Here is a tiny trained network, its code and every weight. The questions are about switching its units off for an input and a target symbol, where a switched-off unit gives its printed mean instead of its output.

import numpy as np


def w(rows, s, z=0):
    codes = np.array(rows[::2]) - 128.0
    scale = np.full(codes.shape[1], s)
    scale[-1] = z or s
    return codes * scale


def norm(h):
    return h / np.sqrt((h * h).mean(-1, keepdims=True) + 1e-5)


def f(y):
    return y / 2 * (1 + np.tanh(0.7978845608 * (y + 0.044715 * y**3)))


def softmax(a):
    e = np.exp(a - a.max(-1, keepdims=True))
    return e / e.sum(-1, keepdims=True)


def log_softmax(a):
    a = a - a.max(-1, keepdims=True)
    return a - np.log(np.exp(a).sum(-1, keepdims=True))


def net(x, mask):
    ids = ['ΓΔΘαβεζηλμπστφψω'.index(c) for c in x.split()]
    T = len(ids)
    res = E[ids] + P[:T]
    u = 0
    for l in range(2):
        r = norm(res)
        for j in range(3):
            rows = slice(2 * j, 2 * j + 2)
            q, k, v = (r @ M[l][rows].T for M in (Q, K, V))
            z = softmax(np.where(np.tri(T) > 0, q @ k.T / 2**0.5, -1e9)) @ v
            o = O[l][rows]
            res = res + np.where(mask[u + j], z, o[:, -1]) @ o[:, :-1]
        u += 3
        y = f(norm(res) @ A[l][:, :-1].T + A[l][:, -1])
        res = res + np.where(mask[u : u + 8], y, B[l][:, -1]) @ B[l][:, :-1]
        u += 8
    return log_softmax(norm(res)[-1] @ U[:, :-1].T + U[:, -1])


Q, K, V, O, A, B = {}, {}, {}, {}, {}, {}
E = w([
[62,142,189],'Γ',
[31,119,213],'Δ',
[103,151,179],'Θ',
[229,77,167],'α',
[144,12,133],'β',
[128,210,122],'ε',
[238,104,81],'ζ',
[82,84,57],'η',
[160,168,72],'λ',
[128,36,207],'μ',
[143,173,185],'π',
[174,189,192],'σ',
[175,179,187],'τ',
[99,167,118],'φ',
[111,178,50],'ψ',
[180,174,181],'ω',
],0.011)
P = w([
[147,5,158],'0',
[118,56,162],'1',
[94,93,163],'2',
[74,113,159],'3',
[59,138,162],'4',
[45,157,156],'5',
[35,165,154],'6',
[19,172,154],'7',
[11,188,153],'8',
[13,193,149],'9',
[19,210,150],'10',
[8,210,147],'11',
],0.0022)
Q[0] = w([
[152,173,84],'0.h0',
[200,154,101],'0.h0',
[211,108,156],'0.h1',
[215,209,193],'0.h1',
[255,190,66],'0.h2',
[158,58,96],'0.h2',
],0.011)
K[0] = w([
[132,105,59],'0.h0',
[147,150,86],'0.h0',
[228,84,147],'0.h1',
[203,199,181],'0.h1',
[250,179,91],'0.h2',
[168,93,92],'0.h2',
],0.013)
V[0] = w([
[179,72,140],'0.h0',
[49,131,130],'0.h0',
[102,120,137],'0.h1',
[237,177,73],'0.h1',
[2,69,61],'0.h2',
[86,98,93],'0.h2',
],0.0041)
O[0] = w([
[158,50,124,91],'0.h0',
[112,166,72,195],'0.h0',
[138,126,93,155],'0.h1',
[86,128,251,2],'0.h1',
[180,83,251,126],'0.h2',
[142,126,175,97],'0.h2',
],0.0032,0.00091)
A[0] = w([
[209,56,153,123],'0.n0',
[174,152,213,138],'0.n1',
[106,221,110,169],'0.n2',
[102,65,85,114],'0.n3',
[217,164,50,248],'0.n4',
[122,90,96,56],'0.n5',
[154,53,9,180],'0.n6',
[80,112,46,148],'0.n7',
],0.012,0.0017)
B[0] = w([
[202,224,94,181],'0.n0',
[50,107,161,229],'0.n1',
[172,97,48,254],'0.n2',
[150,71,167,165],'0.n3',
[49,251,146,184],'0.n4',
[124,87,131,131],'0.n5',
[29,21,173,222],'0.n6',
[160,80,208,186],'0.n7',
],0.018,0.0052)
Q[1] = w([
[93,116,142],'1.h0',
[175,111,127],'1.h0',
[102,126,149],'1.h1',
[137,115,107],'1.h1',
[55,81,131],'1.h2',
[129,98,3],'1.h2',
],0.018)
K[1] = w([
[96,124,176],'1.h0',
[188,116,100],'1.h0',
[123,118,176],'1.h1',
[122,116,94],'1.h1',
[27,83,124],'1.h2',
[94,76,7],'1.h2',
],0.014)
V[1] = w([
[132,219,206],'1.h0',
[125,67,101],'1.h0',
[61,158,135],'1.h1',
[84,128,109],'1.h1',
[197,72,2],'1.h2',
[144,118,86],'1.h2',
],0.0049)
O[1] = w([
[41,184,64,122],'1.h0',
[184,128,153,142],'1.h0',
[195,75,97,231],'1.h1',
[167,67,123,195],'1.h1',
[38,122,254,4],'1.h2',
[95,99,188,99],'1.h2',
],0.003,0.002)
A[1] = w([
[140,134,138,91],'1.n0',
[237,101,109,59],'1.n1',
[182,165,218,66],'1.n2',
[196,147,197,3],'1.n3',
[32,85,73,85],'1.n4',
[1,142,187,116],'1.n5',
[13,140,248,162],'1.n6',
[191,31,252,176],'1.n7',
],0.0099,0.0029)
B[1] = w([
[112,123,140,117],'1.n0',
[40,67,123,141],'1.n1',
[91,115,221,130],'1.n2',
[72,119,191,126],'1.n3',
[156,230,159,245],'1.n4',
[2,129,125,254],'1.n5',
[78,47,82,247],'1.n6',
[214,198,125,181],'1.n7',
],0.015,0.0075)
U = w([
[31,109,112,162],'Γ',
[94,194,129,134],'Δ',
[165,231,157,136],'Θ',
[140,117,134,93],'α',
[145,51,49,135],'β',
[137,122,142,85],'ε',
[132,147,254,116],'ζ',
[137,121,139,86],'η',
[175,155,43,163],'λ',
[136,120,135,81],'μ',
[133,115,139,86],'π',
[135,120,135,80],'σ',
[121,18,181,139],'τ',
[137,123,138,90],'φ',
[211,117,142,253],'ψ',
[137,120,137,89],'ω',
],0.016,0.0063)

Each question gives the input, a string of symbols that net reads in full, and the target symbol t.
The units are the heads (2 rows each of Q, K, V and O) and the neurons (one row each of A and B). Each row of codes is followed by its name. A weight is (code - 128) times the scale printed after its matrix; where a second scale follows, it is the last column's (O, A, B and U).
mask holds one flag per unit, layer by layer, with each layer's heads first. A switched-off unit (its flag False) gives its mean, the last column of its rows in O or B, instead of its output. The means were averaged over made-up inputs and are rounded, as every weight is.
A unit's drop is (log p(t) with every unit on - log p(t) with that unit switched off) / (log p(t) with every unit on - log p(t) with every unit switched off).
The circuit of an input: a set's keep is (log p(t) with only the set's units on - log p(t) with every unit switched off) / (log p(t) with every unit on - log p(t) with every unit switched off). Starting from the 12 units with the biggest drops (on a tie, the unit counted first), units are removed one at a time, each time the one whose removal leaves the highest keep (on an exact tie, the one counted first), for as long as the keep stays at least 0.8.
circuit, biggest first: the units of the circuit, biggest drop first
unit that matters most: the unit with the biggest drop
top k neurons: the k neurons with the biggest drops, biggest first
k most important neurons of layer l: the k neurons of layer l with the biggest drops, biggest first
heads that matter: for each layer, one digit per head in row order, 1 if its drop is at least 0.15 and else 0, layers parted by /
drop when u is switched off: that unit's drop, to one decimal
input α σ φ β η φ η μ π φ, target β: circuit, biggest first => (0.n2; 1.n5)
input ψ β ψ, target Δ: top 4 neurons => (0.n4; 0.n2; 0.n0; 0.n1)
input ζ λ φ φ Δ μ, target ζ: unit that matters most => 0.n0
input Γ π ψ σ η ε ψ ψ, target Θ: circuit, biggest first => (0.n2; 0.n1; 0.n4; 1.n6)
input φ ε ω Δ Δ Θ Γ Θ, target Δ: 3 most important neurons of layer 1 => (1.n4; 1.n6; 1.n7)
input Θ π π ω ζ σ π, target Θ: circuit, biggest first => (0.n6; 1.n5)
input Γ β ζ Δ Γ μ Γ Γ, target Θ: 2 most important neurons of layer 0 => (0.n6; 0.n1)
input ψ π μ, target ζ: top 4 neurons => (0.n0; 0.n2; 1.n6; 0.n6)
input λ α β φ ω Θ Θ η Γ Θ Θ, target Θ: heads that matter => 010 / 000
input β Δ Θ Γ β, target ψ: top 2 neurons => (0.n0; 1.n7)
input β π τ Θ Δ φ Γ μ Θ Θ, target Θ: 4 most important neurons of layer 1 => (1.n6; 1.n4; 1.n5; 1.n1)
input η β ε λ λ μ Δ μ ψ ψ, target Δ: heads that matter => 000 / 001
input ω ψ ψ Θ ω ψ, target Θ: top 4 neurons => (0.n2; 0.n1; 0.n4; 1.n4)
input ζ φ σ Γ Δ α ω Γ, target Δ: heads that matter => 110 / 001
input Θ α α Γ φ η μ μ Θ, target Δ: 3 most important neurons of layer 0 => (0.n6; 0.n2; 0.n0)
input Θ Θ ε, target λ: 2 most important neurons of layer 1 => (1.n5; 1.n4)
input μ η Γ Γ ζ Δ Γ, target Θ: 4 most important neurons of layer 0 => (0.n6; 0.n1; 0.n4; 0.n5)
input ω σ φ Θ ψ α λ Γ λ π Θ Γ, target Δ: 3 most important neurons of layer 1 => (1.n4; 1.n6; 1.n1)
input ε π β Γ μ Θ ψ Δ α Θ β, target ψ: 2 most important neurons of layer 0 => (0.n0; 0.n1)
input ζ η ε ω α Δ ε ε π μ τ α, target Θ: drop when 0.n2 is switched off => 0.0
